Here is a tiny trained network, its code and every weight. The questions are about switching its units off for an input and a class, where a switched-off unit gives its printed mean instead of its output.

import numpy as np


def w(rows, s, z=0):
    codes = np.array(rows[::2]) - 128.0
    scale = np.full(codes.shape[1], s)
    scale[-1] = z or s
    return codes * scale


def norm(h):
    return h / np.sqrt((h * h).mean(-1, keepdims=True) + 1e-5)


def f(y):
    return np.maximum(y, 0)


def log_softmax(a):
    a = a - a.max(-1, keepdims=True)
    return a - np.log(np.exp(a).sum(-1, keepdims=True))


def net(x, mask):
    res = np.array(x, float).reshape(1, 7) / 4 @ E
    u = 0
    for l in range(2):
        y = f(norm(res) @ A[l][:, :-1].T + A[l][:, -1])
        res = res + np.where(mask[u : u + 7], y, B[l][:, -1]) @ B[l][:, :-1]
        u += 7
    return log_softmax(norm(res)[-1] @ U[:, :-1].T + U[:, -1])


A, B = {}, {}
E = w([
[136,88,112,3,181,119,162],'x0',
[125,139,132,119,120,134,126],'x1',
[177,158,112,132,202,196,87],'x2',
[132,130,121,131,115,143,141],'x3',
[104,136,152,100,126,137,112],'x4',
[15,196,35,137,177,148,156],'x5',
[128,133,129,127,126,129,130],'x6',
],0.0052)
A[0] = w([
[41,164,99,211,89,141,65,120],'0.n0',
[188,192,100,118,193,144,144,125],'0.n1',
[43,149,99,94,225,136,191,81],'0.n2',
[36,146,110,115,20,13,210,4],'0.n3',
[141,191,97,138,194,226,80,71],'0.n4',
[124,107,168,183,73,149,82,101],'0.n5',
[129,137,48,2,176,95,170,46],'0.n6',
],0.0066,0.0016)
B[0] = w([
[132,191,109,144,160,153,244,239],'0.n0',
[61,75,180,140,84,122,64,188],'0.n1',
[249,152,52,107,19,68,103,240],'0.n2',
[115,26,125,179,179,201,3,255],'0.n3',
[118,18,142,180,119,151,68,219],'0.n4',
[129,164,146,60,176,114,174,196],'0.n5',
[82,147,198,157,206,139,242,231],'0.n6',
],0.0076,0.0055)
A[1] = w([
[56,82,147,133,133,155,39,94],'1.n0',
[112,168,189,122,199,169,254,2],'1.n1',
[135,236,156,225,103,137,106,115],'1.n2',
[74,205,8,186,94,109,131,34],'1.n3',
[132,124,129,121,167,112,195,104],'1.n4',
[96,77,115,157,115,151,97,177],'1.n5',
[202,140,199,93,112,92,108,54],'1.n6',
],0.0085,0.00074)
B[1] = w([
[160,37,81,211,130,216,108,249],'1.n0',
[114,122,167,188,153,20,192,247],'1.n1',
[49,37,192,76,211,68,216,226],'1.n2',
[218,174,128,46,44,91,74,255],'1.n3',
[51,194,201,141,125,179,123,188],'1.n4',
[111,154,177,107,173,208,68,238],'1.n5',
[111,224,1,103,81,130,108,218],'1.n6',
],0.0074,0.0053)
U = w([
[131,81,123,167,155,254,60,230],'0',
[87,177,174,131,166,99,215,124],'1',
[185,235,50,47,45,129,96,5],'2',
],0.0081,0.00025)

Each question gives the input, the list of numbers given to net, and the class t.
The units are the neurons (one row each of A and B). Each row of codes is followed by its name. A weight is (code - 128) times the scale printed after its matrix; where a second scale follows, it is the last column's (A, B and U).
mask holds one flag per neuron, layer by layer. A switched-off neuron (its flag False) gives its mean, the last column of its row in B, instead of its output. The means were averaged over made-up inputs and are rounded, as every weight is.
A unit's drop is (log p(t) with every unit on - log p(t) with that unit switched off) / (log p(t) with every unit on - log p(t) with every unit switched off).
The circuit of an input: a set's keep is (log p(t) with only the set's units on - log p(t) with every unit switched off) / (log p(t) with every unit on - log p(t) with every unit switched off). Starting from the 12 units with the biggest drops (on a tie, the unit counted first), units are removed one at a time, each time the one whose removal leaves the highest keep (on an exact tie, the one counted first), for as long as the keep stays at least 0.8.
circuit, biggest first: the units of the circuit, biggest drop first
most important unit: the unit with the biggest drop
k most important neurons: the k neurons with the biggest drops, biggest first
k most important neurons of layer l: the k neurons of layer l with the biggest drops, biggest first
drop of u: that unit's drop, to one decimal
input [5,-7,6,-4,-1,-7,2], class 2: 3 most important neurons	[0.n3; 1.n6; 0.n4]
input [-6,1,-3,1,0,2,6], class 1: most important unit	0.n0
input [3,4,1,-7,6,-3,7], class 1: 3 most important neurons	[0.n3; 0.n2; 1.n1]
input [7,-7,6,8,3,-4,8], class 1: circuit, biggest first	[0.n3; 1.n1]
input [-2,-1,3,7,-6,-4,-2], class 2: circuit, biggest first	[0.n3; 1.n6]
input [8,5,5,-6,1,-6,-5], class 1: circuit, biggest first	[0.n3; 0.n6; 1.n1]
input [-8,7,5,-3,4,-6,-1], class 1: circuit, biggest first	[0.n3; 1.n2]
input [1,8,4,-4,-3,7,-1], class 2: 3 most important neurons	[0.n2; 0.n3; 1.n3]
input [5,-8,-5,-7,2,3,6], class 0: 3 most important neurons	[0.n3; 0.n0; 0.n5]
input [-1,-7,-1,-7,-6,6,3], class 2: 2 most important neurons	[0.n2; 1.n3]
input [-4,8,1,-2,6,-5,-3], class 2: circuit, biggest first	[1.n6; 0.n3]
input [4,0,3,5,3,5,0], class 2: 4 most important neurons	[0.n2; 0.n3; 0.n0; 0.n5]
input [2,7,0,-1,0,-7,8], class 2: 2 most important neurons	[0.n3; 0.n6]
input [-2,-5,-2,-8,0,8,2], class 2: circuit, biggest first	[1.n3]
input [-8,6,-2,2,1,-7,-3], class 1: 2 most important neurons of layer 1	[1.n2; 1.n3]
input [7,-5,-8,3,6,7,-1], class 0: 2 most important neurons of layer 0	[0.n3; 0.n0]
input [-4,0,0,8,-7,8,-1], class 2: 2 most important neurons	[1.n3; 0.n6]
input [-7,6,-4,1,3,-5,-3], class 1: 2 most important neurons of layer 0	[0.n2; 0.n5]
input [4,8,-8,-1,-2,0,-4], class 0: drop of 0.n3	1.9
input [-7,5,-3,-8,-8,-1,5], class 1: drop of 0.n4	0.0
input [-3,1,-3,-7,-6,6,-4], class 2: circuit, biggest first	[1.n3]
